Each row has a name. After each piece below comes the name of the row it's from. Each question is about the rows just above it.

[ 27  -2 -36  45  -9   9  18 -36 -14  46  15  -3  34  41 -11  10  -9  16
 -16  -5 -23 -42  -4 -15   2   2  11 -29 -15  29   3 -11  27  12] -> Fus
[ 26   1 -38  46  -6  11  23 -35 -10  43  14  -3  34  41 -12   8  -8  17
 -16 -10 -25 -41  -4 -11   4   5   8 -26 -15  28   3 -10  29  12] -> nalu
[ 26 -12 -25  34 -20   0  -6 -32 -26  54  19   1  29  43  -6  13  -7  12
 -12  13 -18 -36  -5 -30  -2  -7  20 -36 -12  31   2 -11  11  13] -> zir
Which row holds [ 26 -12 -25  34 -20   0  -6 -32 -26  54  19   1  29  43  -6  13  -7  12
 -12  13 -18 -36  -5 -30  -2  -7  20 -36 -12  31   2 -11  11  13]?  zir
[ 26   1 -38  46  -6  11  23 -35 -10  43  14  -3  34  41 -12   8  -8  17
 -16 -10 -25 -41  -4 -11   4   5   8 -26 -15  28   3 -10  29  12] is in which row?  nalu
The row with [ 27  -2 -36  45  -9   9  18 -36 -14  46  15  -3  34  41 -11  10  -9  16
 -16  -5 -23 -42  -4 -15   2   2  11 -29 -15  29   3 -11  27  12] is  Fus

[  4   8  -4  -2   7  12  11   4 -26 -17   4   5  -4   7  -9 -12   6  25
   6 -11 -15   6 -18  -9 -14  -8 -11 -21 -27   9   9  -3 -17]  pagor
[ -1 -12  -9 -11  18  16  11 -14  -8  -3  18 -17 -26   7   3   4 -19  24
  -8   5  -3  -2  -5  25 -32   1   8   5 -23  -1 -10   8   7]  kapir
[ -1 -12  -9 -11  18  16  11 -14  -8  -3  18 -17 -26   7   3   4 -19  24
  -8   5  -3 -25  -5  25 -32   1   8   5 -23  -1 -10   8   7]  nalu
[ -1 -12  -9 -11  18  16  11 -14  -8  -3  18 -17 -26   7   3   4  -1  24
  -8   5  -3  -2  -5  25 -32   1   8   5 -23  -1 -10   8   7]  zir
[  4   8  -4  -2   7  12  11   4 -26 -17   4   5  -4   7  -9 -12   6  25
   6 -11 -15   6 -18  -9 -14  -8 -11 -21 -27   9   9  -3 -17] is in which row?  pagor
asked: [ -1 -12  -9 -11  18  16  11 -14  -8  -3  18 -17 -26   7   3   4  -1  24
  -8   5  -3  -2  -5  25 -32   1   8   5 -23  -1 -10   8   7]  zir
Which row holds [ -1 -12  -9 -11  18  16  11 -14  -8  -3  18 -17 -26   7   3   4 -19  24
  -8   5  -3  -2  -5  25 -32   1   8   5 -23  -1 -10   8   7]?  kapir

[15 34 20 -4  6] -> Fus
[ 18  21  32 -22   3] -> gatu
[ 18  21 -21  19  -3] -> zir
[18 21 32 42  3] -> fibuk
Where do [ 18  21  32 -22   3] appear?  gatu
[15 34 20 -4  6] is in which row?  Fus

[-1 32 14 -7] -> folu
[  0 -18   6  27] -> fuf
[ 20 -31  10   2] -> zir
[-28 -55  -5  -2] -> manud
[ 0 -7 27 28] -> Fus
asked: [ 20 -31  10   2]  zir
[ 0 -7 27 28] is in which row?  Fus
asked: [  0 -18   6  27]  fuf

[ 22   9   7  17  -1   5  22  11  24   8   6  16  36   6  23  14  25  14
  -5  -1  10  18  16  33  17 -11   5  13   8   8  21  10   6  24   5   4
  13   7  22  10  28   3  20  11  16   4   4  28  40  22] = manud
[ 19   1  -1  12 -13  -4  19   6  24   1  -2  12  39  -1  22   8  23   8
 -19 -11   2  15  11  35  13 -27  -4   8   1   0  18   3  -3  22  -3  -5
   7   0  19   4  28  -7  17   4  10  -5  -5  27  44  19] = nalu
[  1  20  22   8  36  25   0  15  -5  20  23   8 -22  22  -4  13  -4  13
  42  33  20   6  10 -17   8  51  25  12  19  21   2  18  25  -2  25  26
  14  21   1  17  -9  29   2  18  11  26  27  -7 -27   1] = pagor
[ 24   4   3  16 -11  -1  24  10  29   5   2  17  46   3  28  11  28  11
 -17  -9   4  18  15  41  16 -26  -1  12   6   4  22   7   0  26   0  -1
  10   4  24   7  33  -4  22   7  14  -2  -2  31  50  24] = paza
[  2  19  19   9  29  22   3  15  -1  17  20   8 -14  19  -2  15  -1  13
  34  29  19  10  11 -10  12  41  23  13  15  18   5  14  21   2  22  20
  14  18   2  17  -3  25   4  16  11  23  22   0 -15   4] = zir
[ 26   6   5  18 -10   1  27  12  32   7   3  18  49   4  30  13  30  13
 -16  -7   6  20  17  44  18 -25   1  14   7   5  24   8   2  28   1   0
  12   5  26   9  36  -3  24   9  16   0   0  34  54  26] = kapir
[-17  -9  -9 -14 -13 -10 -12 -10 -14 -16 -12 -18 -15 -13 -19  -4 -16 -10
 -11  -8  -6  -7 -13 -15  -3 -12  -9  -7 -19 -16 -15 -19 -16 -10 -11 -21
  -7 -15 -21  -9 -13  -8 -14 -17 -15  -8 -14  -4  -9 -13] = Fus
[  1  21  22   8  37  26   0  14  -6  20  23   8 -24  22  -5  13  -4  14
  44  34  20   5   9 -18   8  52  25  12  19  21   2  19  25  -2  25  27
  15  21   0  17 -10  29   2  18  10  27  27  -8 -28   0] = gatu
[13 14 13 14 21 14  9  9  6 14 14 13  3 14  9 11 11 15 22 16 13  9 14  5
  8 24 13  9 15 16 13 17 18  9 15 20 13 15 15 12  7 15 11 17 15 13 16  5
  0 12] = fuf
[19 11 10 16 14  9 13  7 12 11 10 14 14 10 14 10 18 16 14  8 11 11 15 15
  9 12  7  8 13 13 18 16 15 15 10 16 13 11 21 10 14  9 15 15 16  9 11 11
 12 17] = fibuk
[  0  20  21   8  34  25   0  15  -4  19  22   8 -21  22  -3  12  -4  12
  40  32  19   5   8 -16   8  48  25  12  19  20   2  18  23  -2  24  25
  14  20   0  17  -9  28   2  17  10  25  25  -7 -26   0] = folu
Which row holds [ 24   4   3  16 -11  -1  24  10  29   5   2  17  46   3  28  11  28  11
 -17  -9   4  18  15  41  16 -26  -1  12   6   4  22   7   0  26   0  -1
  10   4  24   7  33  -4  22   7  14  -2  -2  31  50  24]?  paza
Which row holds [ 22   9   7  17  -1   5  22  11  24   8   6  16  36   6  23  14  25  14
  -5  -1  10  18  16  33  17 -11   5  13   8   8  21  10   6  24   5   4
  13   7  22  10  28   3  20  11  16   4   4  28  40  22]?  manud
Which row holds [  2  19  19   9  29  22   3  15  -1  17  20   8 -14  19  -2  15  -1  13
  34  29  19  10  11 -10  12  41  23  13  15  18   5  14  21   2  22  20
  14  18   2  17  -3  25   4  16  11  23  22   0 -15   4]?  zir
asked: [13 14 13 14 21 14  9  9  6 14 14 13  3 14  9 11 11 15 22 16 13  9 14  5
  8 24 13  9 15 16 13 17 18  9 15 20 13 15 15 12  7 15 11 17 15 13 16  5
  0 12]  fuf

[-35 -24  -6  24 -10  28 -38] : fuf
[-34   6   4 -12  43 -41  41] : gatu
[  6 -13 -32  -2  -4 -31  -6] : paza
[-44 -52  -9  48   9   6  29] : zir
[-35 -24  -6  24 -13 -11  53] : folu
[-25  42 -40  27 -28 -38  -5] : pagor
[ 30 -44  25  38 -50 -19 -29] : Fus
[-15  33   7  13 -51  12 -17] : Modaz
The row with [-44 -52  -9  48   9   6  29] is  zir
Which row holds [-15  33   7  13 -51  12 -17]?  Modaz
asked: [-35 -24  -6  24 -13 -11  53]  folu
Which row holds [-35 -24  -6  24 -10  28 -38]?  fuf

[ 21  -9 -10  -8  12   0  -7 -23   4   3  -7  -6  15   0 -12  16   9  -9
   9   8   7 -14  -6  -9 -19  -2   1 -11  -2  -5  -6]  Modaz
[-2 -2 -1  4  1 -1  2 -4  3  1 -2  1 -2  1 -2  4  4  0  3 -4 -2 -6 -1 -1
  4  4 -4 -1 -7 -1  0]  folu
[-1 -1 -3  0  0  1  7  6 -4 -3  4 -2  6  1  0  2 -6 -8  3  6  3  1 -5  6
 -2  5  1  4  2  5  5]  kapir
[  6   4 -11  10 -10 -14  21  11  -3   2  -2 -11   8  23   5   6  -9  -2
 -10   9 -12  11  11   2  -2 -18  18  -3  -8  -3  -6]  manud
[  2   5   2 -10  -2   8   0   6  -8  -1   5  -1   5  -1   1  -8  -6   2
 -11  13   6  11   3   8  -3  -4  12  -9  13   2   1]  nalu
[ -5   4   9   8 -11   9  -4   5  -2  -5 -11   8 -14   4  -5  -4  11  -6
 -15   2 -10   3  -5  -1   8   3 -10   2   0  -7   3]  fuf
[ -9   6   4  -7   1  21  12  -8  -9   3   6   1   4   2 -13  -1   5   5
 -24  18  10   1   4  28  20  12  20 -42  -7   3   1]  gatu
asked: [  2   5   2 -10  -2   8   0   6  -8  -1   5  -1   5  -1   1  -8  -6   2
 -11  13   6  11   3   8  -3  -4  12  -9  13   2   1]  nalu
asked: [ -9   6   4  -7   1  21  12  -8  -9   3   6   1   4   2 -13  -1   5   5
 -24  18  10   1   4  28  20  12  20 -42  -7   3   1]  gatu

